Below are the code and all the weights of a small trained network. Each question names an input and a class and asks about switching units off, where a switched-off unit gives its printed mean instead of its output.

import numpy as np


def w(rows, s, z=0):
    codes = np.array(rows[::2]) - 128.0
    scale = np.full(codes.shape[1], s)
    scale[-1] = z or s
    return codes * scale


def norm(h):
    return h / np.sqrt((h * h).mean(-1, keepdims=True) + 1e-5)


def f(y):
    return y / 2 * (1 + np.tanh(0.7978845608 * (y + 0.044715 * y**3)))


def log_softmax(a):
    a = a - a.max(-1, keepdims=True)
    return a - np.log(np.exp(a).sum(-1, keepdims=True))


def net(x, mask):
    res = np.array(x, float).reshape(1, 8) / 4 @ E
    u = 0
    for l in range(3):
        y = f(norm(res) @ A[l][:, :-1].T + A[l][:, -1])
        res = res + np.where(mask[u : u + 11], y, B[l][:, -1]) @ B[l][:, :-1]
        u += 11
    return log_softmax(norm(res)[-1] @ U[:, :-1].T + U[:, -1])


A, B = {}, {}
E = w([
[148,153,156,123,65,34,184,189,211],'x0',
[129,135,101,92,114,111,118,126,127],'x1',
[248,21,176,78,109,72,133,142,2],'x2',
[127,200,80,227,132,35,160,39,106],'x3',
[191,224,247,225,41,194,80,118,82],'x4',
[52,59,165,220,143,96,50,111,157],'x5',
[68,94,136,165,102,172,145,126,86],'x6',
[121,119,115,111,104,120,126,120,131],'x7',
],0.004)
A[0] = w([
[148,127,124,112,56,108,115,173,163,140],'0.n0',
[197,148,107,114,61,108,154,176,139,133],'0.n1',
[97,173,86,141,138,166,76,104,248,7],'0.n2',
[103,113,176,133,52,61,250,146,207,143],'0.n3',
[132,63,153,95,74,195,54,243,190,125],'0.n4',
[102,125,89,137,143,183,86,58,64,80],'0.n5',
[154,143,154,199,83,171,102,116,48,73],'0.n6',
[20,254,74,135,141,204,114,144,154,166],'0.n7',
[181,221,98,33,99,173,241,102,136,174],'0.n8',
[58,69,165,186,55,99,72,157,131,174],'0.n9',
[118,129,79,159,54,67,137,57,134,126],'0.n10',
],0.0054,0.0021)
B[0] = w([
[100,165,136,142,165,162,82,109,125,153],'0.n0',
[138,128,123,144,157,137,42,118,176,165],'0.n1',
[139,22,161,157,71,104,168,140,132,184],'0.n2',
[152,148,102,137,229,216,123,110,80,196],'0.n3',
[49,162,158,95,154,90,109,116,89,227],'0.n4',
[139,207,82,119,178,131,109,140,141,164],'0.n5',
[164,152,118,101,122,133,123,117,148,178],'0.n6',
[152,65,171,158,44,108,188,184,87,255],'0.n7',
[98,83,143,229,130,99,51,177,2,219],'0.n8',
[160,106,39,128,121,116,52,91,136,193],'0.n9',
[101,176,196,94,159,153,85,134,103,166],'0.n10',
],0.0062,0.0042)
A[1] = w([
[128,162,188,174,205,146,148,170,178,85],'1.n0',
[96,150,144,148,59,142,217,178,199,120],'1.n1',
[155,156,86,221,129,80,150,63,109,66],'1.n2',
[151,199,128,80,128,61,84,156,153,207],'1.n3',
[106,119,74,167,68,218,134,156,74,151],'1.n4',
[253,102,144,194,198,177,177,173,144,207],'1.n5',
[98,5,29,68,131,103,250,109,146,112],'1.n6',
[253,47,113,65,100,60,105,63,99,92],'1.n7',
[156,124,167,166,188,126,150,171,165,2],'1.n8',
[121,95,40,85,238,94,176,171,163,121],'1.n9',
[178,151,180,173,7,142,87,118,152,100],'1.n10',
],0.0054,0.002)
B[1] = w([
[134,154,92,138,166,101,163,165,131,126],'1.n0',
[234,157,156,136,145,130,131,195,134,160],'1.n1',
[61,83,209,64,166,78,104,107,67,190],'1.n2',
[58,92,71,123,177,109,116,190,150,161],'1.n3',
[117,43,117,106,236,105,118,149,86,209],'1.n4',
[83,101,42,143,157,164,106,178,147,185],'1.n5',
[146,209,68,96,68,180,142,92,150,255],'1.n6',
[143,55,123,143,61,147,255,211,127,219],'1.n7',
[156,149,95,129,159,131,71,148,49,107],'1.n8',
[134,212,45,163,117,109,181,71,232,231],'1.n9',
[148,140,12,92,128,206,148,123,179,208],'1.n10',
],0.0058,0.0035)
A[2] = w([
[96,132,165,95,133,112,57,82,213,3],'2.n0',
[107,46,152,105,70,19,46,18,250,141],'2.n1',
[75,169,193,154,86,113,184,113,218,100],'2.n2',
[36,115,216,10,177,197,131,162,149,98],'2.n3',
[97,254,147,179,131,23,153,51,29,109],'2.n4',
[207,106,194,139,125,162,107,112,129,16],'2.n5',
[91,132,62,127,189,135,141,136,153,107],'2.n6',
[160,101,152,106,105,167,151,57,110,65],'2.n7',
[62,174,81,167,127,37,36,61,63,61],'2.n8',
[72,88,75,136,97,224,40,131,121,179],'2.n9',
[204,225,194,142,66,225,40,122,111,152],'2.n10',
],0.0053,0.0027)
B[2] = w([
[147,131,168,163,104,80,103,143,117,121],'2.n0',
[169,109,201,170,140,98,27,101,61,191],'2.n1',
[202,131,190,194,132,146,157,139,106,135],'2.n2',
[52,134,242,68,251,131,170,151,157,168],'2.n3',
[21,96,164,52,141,95,160,125,131,197],'2.n4',
[72,205,121,132,89,132,157,138,180,111],'2.n5',
[130,185,133,80,92,119,69,109,47,180],'2.n6',
[105,170,116,148,143,90,210,188,125,110],'2.n7',
[94,135,133,96,185,124,148,214,133,204],'2.n8',
[149,127,48,156,177,82,161,130,80,254],'2.n9',
[79,226,119,56,86,103,147,48,254,182],'2.n10',
],0.0053,0.0038)
U = w([
[172,212,23,65,57,211,136,44,221,231],'0',
[185,41,126,179,136,104,44,156,76,224],'1',
[125,76,66,111,152,159,88,184,133,138],'2',
[243,2,155,192,27,176,204,211,162,44],'3',
[95,116,216,50,189,105,138,122,146,37],'4',
[175,156,59,121,225,191,98,132,122,3],'5',
],0.0048,0.0019)

Each question gives the input, the list of numbers given to net, and the class t.
The units are the neurons (one row each of A and B). Each row of codes is followed by its name. A weight is (code - 128) times the scale printed after its matrix; where a second scale follows, it is the last column's (A, B and U).
mask holds one flag per neuron, layer by layer. A switched-off neuron (its flag False) gives its mean, the last column of its row in B, instead of its output. The means were averaged over made-up inputs and are rounded, as every weight is.
A unit's drop is (log p(t) with every unit on - log p(t) with that unit switched off) / (log p(t) with every unit on - log p(t) with every unit switched off).
The circuit of an input: a set's keep is (log p(t) with only the set's units on - log p(t) with every unit switched off) / (log p(t) with every unit on - log p(t) with every unit switched off). Starting from the 12 units with the biggest drops (on a tie, the unit counted first), units are removed one at a time, each time the one whose removal leaves the highest keep (on an exact tie, the one counted first), for as long as the keep stays at least 0.8.
circuit, biggest first: the units of the circuit, biggest drop first
most important unit: the unit with the biggest drop
k most important neurons: the k neurons with the biggest drops, biggest first
k most important neurons of layer l: the k neurons of layer l with the biggest drops, biggest first
input [3,2,-7,-5,6,-7,2,-3], class 1: circuit, biggest first	0.n8
input [4,8,2,-8,0,-3,7,5], class 4: circuit, biggest first	2.n3, 0.n4
input [-2,-1,2,-8,3,1,3,-8], class 4: circuit, biggest first	0.n4, 2.n3
input [-8,7,-8,-5,6,-4,4,-4], class 3: 3 most important neurons	0.n7, 1.n4, 0.n2
input [-5,-1,7,2,0,-6,0,-4], class 3: 3 most important neurons	1.n7, 0.n3, 0.n4
input [5,1,5,7,4,1,-5,-6], class 4: 4 most important neurons of layer 0	0.n7, 0.n2, 0.n10, 0.n9
input [-6,6,-5,7,5,2,-4,5], class 4: circuit, biggest first	1.n2, 2.n4
input [8,1,2,8,0,7,5,-4], class 4: circuit, biggest first	2.n4, 0.n10
input [5,0,4,4,8,-5,7,1], class 0: circuit, biggest first	2.n10, 1.n10
input [-3,3,5,-8,-2,4,-7,-8], class 4: circuit, biggest first	0.n4, 2.n3, 0.n8
input [-3,-8,-6,-7,-5,-8,-8,4], class 1: circuit, biggest first	0.n8, 2.n10
input [5,-5,-7,2,0,-1,-5,2], class 3: circuit, biggest first	0.n7, 0.n2
input [1,3,5,-7,4,0,4,4], class 4: 2 most important neurons	0.n4, 2.n3
input [5,-2,-2,-4,-5,-1,-2,-8], class 0: most important unit	1.n9
input [-6,4,-8,-6,5,-7,-4,-6], class 3: 2 most important neurons	0.n7, 0.n2
input [5,-1,2,-6,-1,-7,0,-5], class 1: 2 most important neurons	0.n8, 1.n6
input [-2,-5,8,-4,-1,7,-2,5], class 3: circuit, biggest first	1.n7, 0.n8
input [8,1,-2,-5,-5,-5,7,-6], class 5: 2 most important neurons	0.n3, 0.n8
input [-2,3,1,4,5,2,3,7], class 0: 3 most important neurons	0.n6, 1.n10, 2.n10
input [3,0,-1,1,1,-7,2,-6], class 1: circuit, biggest first	0.n8
input [-1,-6,4,-5,8,8,3,-3], class 0: 2 most important neurons of layer 0	0.n8, 0.n6
input [6,-8,5,-2,-8,-8,7,-5], class 0: 3 most important neurons of layer 0	0.n7, 0.n10, 0.n2
input [-1,2,-1,3,-8,7,7,-1], class 0: 2 most important neurons of layer 0	0.n8, 0.n4
